Below is a small trained network, with its code and all its weights. Each question gives an input and a target symbol and asks what happens when units are switched off, that is, made to give their printed mean instead of their output.

import numpy as np


def w(rows, s, z=0):
    codes = np.array(rows[::2]) - 128.0
    scale = np.full(codes.shape[1], s)
    scale[-1] = z or s
    return codes * scale


def f(y):
    return y / 2 * (1 + np.tanh(0.7978845608 * (y + 0.044715 * y**3)))


def softmax(a):
    e = np.exp(a - a.max(-1, keepdims=True))
    return e / e.sum(-1, keepdims=True)


def log_softmax(a):
    a = a - a.max(-1, keepdims=True)
    return a - np.log(np.exp(a).sum(-1, keepdims=True))


def net(x, mask):
    ids = ['ΔΦαβγεζημξτω'.index(c) for c in x.split()]
    T = len(ids)
    res = E[ids] + P[:T]
    u = 0
    for l in range(2):
        q, k, v = (res @ M[l].T for M in (Q, K, V))
        z = softmax(np.where(np.tri(T) > 0, q @ k.T / 2**0.5, -1e9)) @ v
        res = res + np.where(mask[u], z, O[l][:, -1]) @ O[l][:, :-1]
        u += 1
        y = f(res @ A[l][:, :-1].T + A[l][:, -1])
        res = res + np.where(mask[u : u + 4], y, B[l][:, -1]) @ B[l][:, :-1]
        u += 4
    return log_softmax(res[-1] @ U[:, :-1].T + U[:, -1])


Q, K, V, O, A, B = {}, {}, {}, {}, {}, {}
E = w([
[153,80,144,148,203,153,77,204,124,157],'Δ',
[148,69,114,55,64,137,118,121,108,163],'Φ',
[118,155,180,136,129,67,91,40,126,115],'α',
[115,84,83,99,170,85,117,157,88,132],'β',
[208,169,89,146,130,96,102,203,150,134],'γ',
[128,190,127,87,188,136,113,115,76,162],'ε',
[67,103,141,115,122,79,109,84,43,150],'ζ',
[134,137,140,183,172,61,128,141,107,54],'η',
[84,142,106,140,118,198,57,119,255,66],'μ',
[172,196,104,71,84,95,153,139,103,116],'ξ',
[114,37,84,93,117,128,152,222,144,139],'τ',
[40,91,144,150,152,100,115,164,122,155],'ω',
],0.0094)
P = w([
[181,84,11,123,163,57,98,70,99,254],'0',
[163,123,129,173,139,111,227,111,60,206],'1',
[123,65,37,43,72,30,26,146,165,145],'2',
[112,76,133,133,191,126,177,144,91,117],'3',
[101,122,159,92,110,108,111,144,134,100],'4',
[82,112,120,80,139,106,30,176,121,100],'5',
[64,137,203,114,152,161,137,173,104,78],'6',
[65,147,147,56,107,133,23,186,126,66],'7',
[33,165,225,110,150,210,129,202,99,41],'8',
[35,182,152,61,125,166,4,208,103,47],'9',
],0.0057)
Q[0] = w([
[150,131,114,253,177,182,249,47,137,148],'0.h0',
[107,69,151,21,171,63,91,174,108,42],'0.h0',
],0.0046)
K[0] = w([
[203,46,20,119,97,60,136,121,150,220],'0.h0',
[15,176,182,61,106,254,46,158,184,34],'0.h0',
],0.0057)
V[0] = w([
[198,45,17,30,97,99,124,176,86,215],'0.h0',
[111,66,105,113,2,228,121,157,251,47],'0.h0',
],0.006)
O[0] = w([
[107,179,28,202,77,189,60,127,65,156,253],'0.h0',
[157,67,223,171,64,110,117,129,64,1,105],'0.h0',
],0.0063,0.0027)
A[0] = w([
[2,94,120,129,114,138,89,151,42,162,193],'0.n0',
[105,67,94,93,225,123,134,221,194,166,254],'0.n1',
[141,172,98,236,189,216,81,220,116,123,177],'0.n2',
[98,214,62,113,101,161,25,110,200,111,181],'0.n3',
],0.0058,0.0037)
B[0] = w([
[59,105,98,133,115,147,122,146,38,117,255],'0.n0',
[85,127,128,115,217,88,90,183,217,196,235],'0.n1',
[148,138,150,225,136,171,89,182,148,126,210],'0.n2',
[141,195,52,99,111,131,2,108,150,93,246],'0.n3',
],0.0065,0.0047)
Q[1] = w([
[107,149,117,191,167,192,144,132,95,141],'1.h0',
[63,126,123,71,134,132,2,161,137,48],'1.h0',
],0.0079)
K[1] = w([
[127,129,82,65,114,51,61,135,133,109],'1.h0',
[129,143,253,87,113,166,160,183,114,67],'1.h0',
],0.0067)
V[1] = w([
[222,158,123,207,179,178,98,180,228,118],'1.h0',
[211,255,99,73,67,105,123,22,133,110],'1.h0',
],0.0055)
O[1] = w([
[201,27,153,36,239,173,42,124,28,45,198],'1.h0',
[1,198,196,20,93,30,44,241,92,67,3],'1.h0',
],0.0065,0.0021)
A[1] = w([
[31,176,162,64,131,76,122,222,187,189,165],'1.n0',
[122,177,86,227,90,185,122,117,188,176,226],'1.n1',
[88,198,99,190,54,58,122,172,116,152,156],'1.n2',
[156,121,92,81,160,64,166,138,148,254,252],'1.n3',
],0.0059,0.0027)
B[1] = w([
[121,199,255,50,104,156,167,121,128,191,233],'1.n0',
[141,150,90,208,37,127,159,75,167,185,254],'1.n1',
[59,97,180,214,85,117,145,207,130,127,216],'1.n2',
[186,119,157,115,190,37,249,35,218,133,219],'1.n3',
],0.0061,0.0041)
U = w([
[208,80,158,124,189,221,119,77,81,185,5],'Δ',
[198,89,102,143,25,184,132,90,70,159,167],'Φ',
[116,157,253,93,144,45,127,70,186,139,210],'α',
[123,96,94,89,210,46,170,106,158,115,229],'β',
[175,170,73,170,130,85,107,161,128,143,151],'γ',
[114,211,124,54,184,185,146,101,130,164,144],'ε',
[55,138,117,205,59,117,105,168,85,127,39],'ζ',
[158,58,203,161,146,49,133,155,95,15,232],'η',
[71,108,78,71,162,188,38,150,85,73,102],'μ',
[102,202,148,67,88,125,137,237,92,108,83],'ξ',
[180,82,89,144,124,115,214,85,202,137,142],'τ',
[69,152,153,171,103,124,182,100,227,164,37],'ω',
],0.0063,0.0019)

Each question gives the input, a string of symbols that net reads in full, and the target symbol t.
The units are the heads (2 rows each of Q, K, V and O) and the neurons (one row each of A and B). Each row of codes is followed by its name. A weight is (code - 128) times the scale printed after its matrix; where a second scale follows, it is the last column's (O, A, B and U).
mask holds one flag per unit, layer by layer, with each layer's heads first. A switched-off unit (its flag False) gives its mean, the last column of its rows in O or B, instead of its output. The means were averaged over made-up inputs and are rounded, as every weight is.
A unit's drop is (log p(t) with every unit on - log p(t) with that unit switched off) / (log p(t) with every unit on - log p(t) with every unit switched off).
The circuit of an input: a set's keep is (log p(t) with only the set's units on - log p(t) with every unit switched off) / (log p(t) with every unit on - log p(t) with every unit switched off). Starting from all 10 units, units are removed one at a time, each time the one whose removal leaves the highest keep (on an exact tie, the one counted first), for as long as the keep stays at least 0.8.
units of the circuit, in order: the units of the circuit, biggest drop first
most important unit: the unit with the biggest drop
top k neurons: the k neurons with the biggest drops, biggest first
top k neurons in layer l: the k neurons of layer l with the biggest drops, biggest first
input β μ μ β, target η: top 2 neurons -> (0.n3; 1.n1)
input Φ Φ β, target ζ: most important unit -> 0.h0
input ξ β γ γ Φ η ζ τ τ γ, target Φ: top 2 neurons -> (1.n1; 0.n3)
input Δ μ τ, target τ: top 2 neurons in layer 0 -> (0.n3; 0.n1)
input ζ ξ Φ τ, target ζ: units of the circuit, in order -> (0.h0; 1.h0; 0.n2; 0.n3)
input ξ β Φ Δ η Δ Δ α, target Δ: top 2 neurons -> (0.n2; 0.n3)
input Φ Δ β, target Δ: top 2 neurons in layer 0 -> (0.n2; 0.n3)
input β ξ γ, target ξ: units of the circuit, in order -> (1.h0; 0.n3; 1.n0; 0.h0)
input β Φ γ γ, target μ: units of the circuit, in order -> (1.h0; 0.h0; 0.n3; 0.n2)
input γ α ω, target α: top 3 neurons -> (1.n0; 0.n1; 1.n3)
input ξ τ β ω η ω η μ Δ, target Δ: units of the circuit, in order -> (1.h0; 0.h0)
input τ η β, target β: units of the circuit, in order -> (1.n3; 0.n1; 0.h0)
input η Φ τ, target ζ: units of the circuit, in order -> (0.h0; 1.n2; 1.h0; 0.n0)
input ζ μ τ μ ε ζ ω μ μ ω, target η: most important unit -> 0.h0
input Φ η Δ μ γ γ Φ ω ζ μ, target ω: units of the circuit, in order -> (1.h0; 0.n3; 1.n1)
input Φ γ ξ ζ μ τ, target τ: units of the circuit, in order -> (1.h0; 0.n3; 0.h0)
input ω γ γ γ ζ, target μ: top 2 neurons -> (1.n1; 0.n2)
input η τ β μ η Δ, target Δ: units of the circuit, in order -> (1.h0; 0.n3)
input Φ γ μ β Φ γ ζ, target ζ: top 2 neurons in layer 0 -> (0.n0; 0.n1)
input ζ τ η Φ α β Φ μ μ Φ, target η: units of the circuit, in order -> (0.h0)
input ω ζ γ Δ, target μ: units of the circuit, in order -> (1.h0; 0.h0; 0.n2; 0.n3)
